[[  1.9  46.1 -30.5 -25.1  -1.1  44.4   1.0  40.1  -8.8 -15.8]
 [  1.0 -40.7  24.0  18.9   3.0 -34.1   1.4 -21.2   7.8  12.5]
 [-29.1  17.5   2.1   5.3 -20.1  -8.1 -14.9  52.1 -12.7   2.9]
 [ -4.3 -38.9  27.5  23.0  -0.8 -57.8  -2.5 -32.2   7.2  13.6]
 [ 29.7 -22.7  13.6  16.7  39.4  -4.0  41.4  14.4  34.8  30.7]]
=>
[[ -4.3 -38.9  27.5  23.0  -0.8 -57.8  -2.5 -32.2   7.2  13.6]
 [  1.0 -40.7  24.0  18.9   3.0 -34.1   1.4 -21.2   7.8  12.5]
 [ 29.7 -22.7  13.6  16.7  39.4  -4.0  41.4  14.4  34.8  30.7]
 [-29.1  17.5   2.1   5.3 -20.1  -8.1 -14.9  52.1 -12.7   2.9]
 [  1.9  46.1 -30.5 -25.1  -1.1  44.4   1.0  40.1  -8.8 -15.8]]

[[ -8.4   7.4  17.1  -5.1  -6.7  -7.2 -19.1 -25.2 -15.5   1.4   6.6  -3.9
  -28.3]
 [-15.6  20.3 -18.8  13.0  16.8   9.1 -11.0  28.4   9.2   5.2 -40.0  -3.2
   14.5]
 [-21.0  16.7 -24.6  14.6  20.9  25.2   6.5  47.4   9.2  -9.0 -37.9   7.4
   55.7]
 [ -9.8 -40.9   6.6   8.4   0.7  23.5   6.3 -29.2 -19.9 -45.7  27.4 -31.7
  -12.0]
 [-21.0   3.9   1.2  -6.6 -11.0   8.2   8.8 -19.2 -21.9  -8.7  -4.2   0.3
   14.4]
 [-36.5  -5.2 -23.4 -34.3   4.0 -35.9  32.8 -41.9  15.5  -4.8  -8.1  36.8
  -46.5]
 [ 64.5 -33.0  -2.9  -1.9 -35.2 -16.9  29.2 -16.4   7.9  33.4  26.2 -24.4
   -2.8]]
=>
[[ -8.4   7.4  17.1  -5.1  -6.7  -7.2 -19.1 -25.2 -15.5   1.4   6.6  -3.9
  -28.3]
 [ -9.8 -40.9   6.6   8.4   0.7  23.5   6.3 -29.2 -19.9 -45.7  27.4 -31.7
  -12.0]
 [-21.0   3.9   1.2  -6.6 -11.0   8.2   8.8 -19.2 -21.9  -8.7  -4.2   0.3
   14.4]
 [ 64.5 -33.0  -2.9  -1.9 -35.2 -16.9  29.2 -16.4   7.9  33.4  26.2 -24.4
   -2.8]
 [-15.6  20.3 -18.8  13.0  16.8   9.1 -11.0  28.4   9.2   5.2 -40.0  -3.2
   14.5]
 [-36.5  -5.2 -23.4 -34.3   4.0 -35.9  32.8 -41.9  15.5  -4.8  -8.1  36.8
  -46.5]
 [-21.0  16.7 -24.6  14.6  20.9  25.2   6.5  47.4   9.2  -9.0 -37.9   7.4
   55.7]]

[[-53.6 -13.5  53.2   4.2 -14.7 -65.0   7.7]
 [-59.5  -3.6  37.6   9.7   6.3 -62.6   3.2]
 [-37.0  33.9  28.3 -13.1 -16.8  -1.8   7.8]
 [-42.8  62.2 -10.4  15.1 -11.9  -6.2  19.4]
 [-14.2  17.0 -18.6  13.7  15.8 -48.3  36.6]
 [-23.3  26.0   8.7  -2.8 -20.4   1.2 -15.5]
 [-39.7  36.3  35.1  -1.5 -15.2 -13.2  32.5]]
=>
[[-53.6 -13.5  53.2   4.2 -14.7 -65.0   7.7]
 [-59.5  -3.6  37.6   9.7   6.3 -62.6   3.2]
 [-39.7  36.3  35.1  -1.5 -15.2 -13.2  32.5]
 [-37.0  33.9  28.3 -13.1 -16.8  -1.8   7.8]
 [-23.3  26.0   8.7  -2.8 -20.4   1.2 -15.5]
 [-42.8  62.2 -10.4  15.1 -11.9  -6.2  19.4]
 [-14.2  17.0 -18.6  13.7  15.8 -48.3  36.6]]

[[ -9.0   5.5 -26.7   8.1  -0.2  12.6 -52.8 -46.8]
 [-18.3 -38.1 -69.7 -49.4 -41.5 -44.7 -12.0   2.9]
 [ -3.1  -4.5 -58.1 -10.2 -47.7 -23.9 -45.7  -1.1]
 [-17.2 -41.8 -66.0 -44.9 -49.7 -52.0 -20.7  -3.3]
 [ -6.4   5.9 -52.2   6.1 -20.4   0.3 -60.2 -22.3]
 [ -9.0 -26.4 -54.0 -32.6 -54.0 -45.5 -24.2   1.2]
 [ 11.3  25.7  55.1  36.1  43.2  38.5  13.3  -8.2]
 [  8.8  23.5  18.8  32.3  37.8  37.0   3.5   4.5]]
=>
[[ 11.3  25.7  55.1  36.1  43.2  38.5  13.3  -8.2]
 [  8.8  23.5  18.8  32.3  37.8  37.0   3.5   4.5]
 [ -9.0   5.5 -26.7   8.1  -0.2  12.6 -52.8 -46.8]
 [ -6.4   5.9 -52.2   6.1 -20.4   0.3 -60.2 -22.3]
 [ -9.0 -26.4 -54.0 -32.6 -54.0 -45.5 -24.2   1.2]
 [ -3.1  -4.5 -58.1 -10.2 -47.7 -23.9 -45.7  -1.1]
 [-17.2 -41.8 -66.0 -44.9 -49.7 -52.0 -20.7  -3.3]
 [-18.3 -38.1 -69.7 -49.4 -41.5 -44.7 -12.0   2.9]]

[[ -0.9  -8.9  -2.0  -3.7  -7.1   4.1   3.2]
 [ 10.1   9.1  -2.7   4.2   4.3 -13.0  -7.5]
 [ -1.8 -10.1  13.1  -4.1  -0.4   5.2   1.7]
 [  6.2   0.1  -0.4  -0.7  -0.6  -4.5  -2.8]
 [  2.2  -8.9  -2.6  -4.0  -8.1   3.6   6.9]
 [  0.3 -10.8 -35.0  10.5 -34.1   7.9  26.8]
 [  5.3  14.6  -4.8   9.4   7.6 -14.6 -10.1]
 [ 13.6 -19.3 -12.2 -64.2 -10.0  -5.3 -23.2]
 [ 11.3 -13.6  -5.9  -0.6 -13.6   4.7  18.8]
 [  4.0 -11.2  -4.3  -1.5  -9.9   4.3  10.8]]
=>
[[ -1.8 -10.1  13.1  -4.1  -0.4   5.2   1.7]
 [  6.2   0.1  -0.4  -0.7  -0.6  -4.5  -2.8]
 [ -0.9  -8.9  -2.0  -3.7  -7.1   4.1   3.2]
 [  2.2  -8.9  -2.6  -4.0  -8.1   3.6   6.9]
 [ 10.1   9.1  -2.7   4.2   4.3 -13.0  -7.5]
 [  4.0 -11.2  -4.3  -1.5  -9.9   4.3  10.8]
 [  5.3  14.6  -4.8   9.4   7.6 -14.6 -10.1]
 [ 11.3 -13.6  -5.9  -0.6 -13.6   4.7  18.8]
 [ 13.6 -19.3 -12.2 -64.2 -10.0  -5.3 -23.2]
 [  0.3 -10.8 -35.0  10.5 -34.1   7.9  26.8]]

[[  8.8   2.5  -6.6   0.3 -13.0]
 [ -1.4  -5.2  -2.1  -3.0  -6.6]
 [  0.7  -2.6  -4.1  -2.3  -8.9]
 [ 19.5  12.7   6.6  14.0 -13.8]
 [ -5.7 -11.5   4.9  -4.4   0.9]
 [ -9.2 -11.2   3.5  -6.1   2.8]
 [ 57.3  33.6  16.4  35.6 -52.6]
 [  6.1   6.9  -2.2   6.6   4.5]
 [-21.7 -26.6   2.5  -6.5  29.2]
 [ 36.0  30.0   8.7  16.7 -11.8]]
=>
[[ 57.3  33.6  16.4  35.6 -52.6]
 [ 36.0  30.0   8.7  16.7 -11.8]
 [ 19.5  12.7   6.6  14.0 -13.8]
 [ -5.7 -11.5   4.9  -4.4   0.9]
 [ -9.2 -11.2   3.5  -6.1   2.8]
 [-21.7 -26.6   2.5  -6.5  29.2]
 [ -1.4  -5.2  -2.1  -3.0  -6.6]
 [  6.1   6.9  -2.2   6.6   4.5]
 [  0.7  -2.6  -4.1  -2.3  -8.9]
 [  8.8   2.5  -6.6   0.3 -13.0]]

[[-10.4  64.6  43.4  23.7 -58.1]
 [ -1.5   6.8  13.0  25.9  16.1]
 [ -9.3 -10.2   7.1  22.2  31.1]
 [  9.2  63.0  44.3  25.3 -46.4]
 [  1.7  67.6   7.8  32.3 -59.6]]
=>
[[  9.2  63.0  44.3  25.3 -46.4]
 [-10.4  64.6  43.4  23.7 -58.1]
 [ -1.5   6.8  13.0  25.9  16.1]
 [  1.7  67.6   7.8  32.3 -59.6]
 [ -9.3 -10.2   7.1  22.2  31.1]]
